Here is a tiny trained network, its code and every weight. The questions are about switching its units off for an input and a class, where a switched-off unit gives its printed mean instead of its output.

import numpy as np


def w(rows, s, z=0):
    codes = np.array(rows[::2]) - 128.0
    scale = np.full(codes.shape[1], s)
    scale[-1] = z or s
    return codes * scale


def norm(h):
    return h / np.sqrt((h * h).mean(-1, keepdims=True) + 1e-5)


def f(y):
    return y / 2 * (1 + np.tanh(0.7978845608 * (y + 0.044715 * y**3)))


def log_softmax(a):
    a = a - a.max(-1, keepdims=True)
    return a - np.log(np.exp(a).sum(-1, keepdims=True))


def net(x, mask):
    res = np.array(x, float).reshape(1, 6) / 4 @ E
    u = 0
    for l in range(2):
        y = f(norm(res) @ A[l][:, :-1].T + A[l][:, -1])
        res = res + np.where(mask[u : u + 9], y, B[l][:, -1]) @ B[l][:, :-1]
        u += 9
    return log_softmax(norm(res)[-1] @ U[:, :-1].T + U[:, -1])


A, B = {}, {}
E = w([
[231,212,135,74],'x0',
[2,150,201,203],'x1',
[135,165,71,154],'x2',
[147,132,141,61],'x3',
[151,82,88,172],'x4',
[178,130,170,189],'x5',
],0.0071)
A[0] = w([
[114,200,195,83,97],'0.n1',
[103,166,134,230,208],'0.n2',
[117,203,206,45,127],'0.n3',
[21,100,37,237,221],'0.n4',
[142,122,149,110,2],'0.n5',
[207,94,150,131,95],'0.n6',
[114,181,99,56,191],'0.n7',
[254,136,121,48,144],'0.n8',
[229,81,123,140,96],'0.n9',
],0.0099,0.0042)
B[0] = w([
[74,164,122,120,156],'0.n1',
[128,122,144,210,199],'0.n2',
[19,196,162,154,176],'0.n3',
[185,61,131,208,254],'0.n4',
[169,146,122,51,112],'0.n5',
[146,197,105,117,151],'0.n6',
[29,94,117,144,171],'0.n7',
[140,176,80,174,224],'0.n8',
[254,201,159,65,169],'0.n9',
],0.0092,0.0083)
A[1] = w([
[97,90,119,225,197],'1.n1',
[81,171,234,111,84],'1.n2',
[78,58,166,67,124],'1.n3',
[155,169,31,60,107],'1.n4',
[193,163,92,79,13],'1.n5',
[85,2,170,47,114],'1.n6',
[186,129,131,54,90],'1.n7',
[229,145,161,52,50],'1.n8',
[47,72,103,94,2],'1.n9',
],0.008,0.0049)
B[1] = w([
[173,43,69,151,254],'1.n1',
[6,184,143,133,143],'1.n2',
[68,165,60,1,132],'1.n3',
[212,153,87,135,165],'1.n4',
[212,230,136,94,138],'1.n5',
[106,55,84,35,141],'1.n6',
[168,126,121,56,130],'1.n7',
[217,151,92,170,144],'1.n8',
[103,157,91,106,121],'1.n9',
],0.0074,0.0065)
U = w([
[27,207,183,110,110],'0',
[219,208,82,105,185],'1',
[76,64,68,35,3],'2',
[121,122,144,230,126],'3',
[90,132,30,153,62],'4',
[135,71,93,247,159],'5',
],0.012,0.0063)

Each question gives the input, the list of numbers given to net, and the class t.
The units are the neurons (one row each of A and B). Each row of codes is followed by its name. A weight is (code - 128) times the scale printed after its matrix; where a second scale follows, it is the last column's (A, B and U).
mask holds one flag per neuron, layer by layer. A switched-off neuron (its flag False) gives its mean, the last column of its row in B, instead of its output. The means were averaged over made-up inputs and are rounded, as every weight is.
A unit's drop is (log p(t) with every unit on - log p(t) with that unit switched off) / (log p(t) with every unit on - log p(t) with every unit switched off).
The circuit of an input: a set's keep is (log p(t) with only the set's units on - log p(t) with every unit switched off) / (log p(t) with every unit on - log p(t) with every unit switched off). Starting from the 12 units with the biggest drops (on a tie, the unit counted first), units are removed one at a time, each time the one whose removal leaves the highest keep (on an exact tie, the one counted first), for as long as the keep stays at least 0.8.
units of the circuit, in order: the units of the circuit, biggest drop first
k most important neurons: the k neurons with the biggest drops, biggest first
k most important neurons of layer l: the k neurons of layer l with the biggest drops, biggest first
drop of u: that unit's drop, to one decimal
input [-3,2,-1,5,2,-7], class 2: units of the circuit, in order : 0.n8, 1.n6
input [-3,-8,8,-5,7,5], class 1: units of the circuit, in order : 0.n9, 0.n7
input [-3,-5,-7,1,3,-6], class 1: units of the circuit, in order : 0.n4, 1.n4, 0.n2
input [0,-4,-5,6,0,-8], class 0: units of the circuit, in order : 0.n4, 1.n1
input [1,-4,7,3,-7,1], class 4: units of the circuit, in order : 0.n7
input [8,3,-2,-3,5,-8], class 0: units of the circuit, in order : 0.n4, 0.n3
input [0,-3,-2,-3,-6,0], class 0: 2 most important neurons : 0.n3, 0.n4
input [1,6,-7,-4,-5,7], class 0: 2 most important neurons of layer 0 : 0.n4, 0.n8
input [4,-1,1,7,1,-5], class 4: 3 most important neurons of layer 0 : 0.n7, 0.n8, 0.n9
input [-3,-4,5,-1,4,3], class 1: 2 most important neurons of layer 0 : 0.n9, 0.n7
input [1,0,-4,-8,-7,2], class 0: drop of 0.n4 : 0.4
input [-4,-8,6,4,7,-6], class 1: drop of 0.n9 : 0.2
input [5,5,-5,3,1,4], class 0: drop of 0.n4 : 0.1
